Below is a small trained network, with its code and all its weights. Each question gives an input and a class and asks what happens when units are switched off, that is, made to give their printed mean instead of their output.

import numpy as np


def w(rows, s, z=0):
    codes = np.array(rows[::2]) - 128.0
    scale = np.full(codes.shape[1], s)
    scale[-1] = z or s
    return codes * scale


def f(y):
    return y / 2 * (1 + np.tanh(0.7978845608 * (y + 0.044715 * y**3)))


def log_softmax(a):
    a = a - a.max(-1, keepdims=True)
    return a - np.log(np.exp(a).sum(-1, keepdims=True))


def net(x, mask):
    res = np.array(x, float).reshape(1, 7) / 4 @ E
    y = f(res @ A[0][:, :-1].T + A[0][:, -1])
    res = res + np.where(mask, y, B[0][:, -1]) @ B[0][:, :-1]
    return log_softmax(res[-1] @ U[:, :-1].T + U[:, -1])


A, B = {}, {}
E = w([
[123,120,191,197,91],'x0',
[89,61,193,105,237],'x1',
[34,93,201,196,80],'x2',
[132,78,52,203,250],'x3',
[230,167,230,142,200],'x4',
[118,98,75,94,2],'x5',
[58,235,109,209,151],'x6',
],0.0078)
A[0] = w([
[169,194,36,78,164,115],'n0',
[190,135,142,143,196,128],'n1',
[25,226,120,235,180,254],'n2',
[195,121,184,223,189,112],'n3',
[170,249,18,2,187,219],'n4',
[58,153,214,42,202,182],'n5',
],0.0099,0.0044)
B[0] = w([
[153,147,42,122,131,190],'n0',
[193,95,204,99,118,184],'n1',
[76,66,159,217,55,253],'n2',
[125,55,211,109,105,202],'n3',
[179,59,5,89,97,246],'n4',
[237,179,50,99,44,201],'n5',
],0.011,0.012)
U = w([
[123,161,198,194,67,93],'0',
[79,98,109,39,135,177],'1',
[141,254,109,135,155,3],'2',
[202,158,69,44,13,224],'3',
[181,100,214,61,221,76],'4',
[103,90,56,185,180,114],'5',
],0.0097,0.0043)

Each question gives the input, the list of numbers given to net, and the class t.
The units are the neurons (one row each of A and B). Each row of codes is followed by its name. A weight is (code - 128) times the scale printed after its matrix; where a second scale follows, it is the last column's (A, B and U).
mask holds one flag per neuron, in row order. A switched-off neuron (its flag False) gives its mean, the last column of its row in B, instead of its output. The means were averaged over made-up inputs and are rounded, as every weight is.
A unit's drop is (log p(t) with every unit on - log p(t) with that unit switched off) / (log p(t) with every unit on - log p(t) with every unit switched off).
The circuit of an input: a set's keep is (log p(t) with only the set's units on - log p(t) with every unit switched off) / (log p(t) with every unit on - log p(t) with every unit switched off). Starting from all 6 units, units are removed one at a time, each time the one whose removal leaves the highest keep (on an exact tie, the one counted first), for as long as the keep stays at least 0.8.
units of the circuit, in order: the units of the circuit, biggest drop first
most important unit: the unit with the biggest drop
top k neurons: the k neurons with the biggest drops, biggest first
drop of u: that unit's drop, to one decimal
input [4,-1,-4,6,6,-1,4], class 4: most important unit	n1
input [6,3,8,0,7,2,-5], class 4: units of the circuit, in order	(n2, n3)
input [-8,-4,1,3,1,1,7], class 5: top 2 neurons	(n5, n2)
input [8,8,2,-5,6,0,-4], class 3: top 2 neurons	(n5, n2)
input [7,0,-2,-7,7,-5,-6], class 4: units of the circuit, in order	(n4, n2)
input [-7,7,3,6,-4,-6,-1], class 3: top 2 neurons	(n5, n1)
input [-5,2,-2,7,5,-1,5], class 3: units of the circuit, in order	(n4, n1)
input [-4,-1,5,0,8,8,-5], class 0: top 2 neurons	(n4, n5)
input [4,0,-5,1,4,-4,3], class 4: top 2 neurons	(n3, n1)
input [1,6,7,3,4,7,1], class 0: top 2 neurons	(n4, n0)
input [8,7,8,-8,4,1,-6], class 3: top 2 neurons	(n5, n2)
input [7,1,1,0,1,-1,-8], class 4: top 3 neurons	(n2, n4, n5)
input [6,2,7,1,-1,7,-6], class 1: top 2 neurons	(n2, n5)
input [0,3,0,-1,-1,-4,7], class 0: most important unit	n2
input [-6,-6,0,1,-4,-6,7], class 5: top 2 neurons	(n2, n5)
input [1,-2,-1,-2,-1,-6,4], class 0: drop of n2	0.5
input [7,7,-5,7,-3,-1,-7], class 4: drop of n4	0.0
input [4,-5,4,0,1,-6,-8], class 4: drop of n5	0.1
input [-5,-2,7,2,-2,-3,-4], class 5: drop of n3	0.3
input [8,7,3,4,1,-4,4], class 0: units of the circuit, in order	(n2)
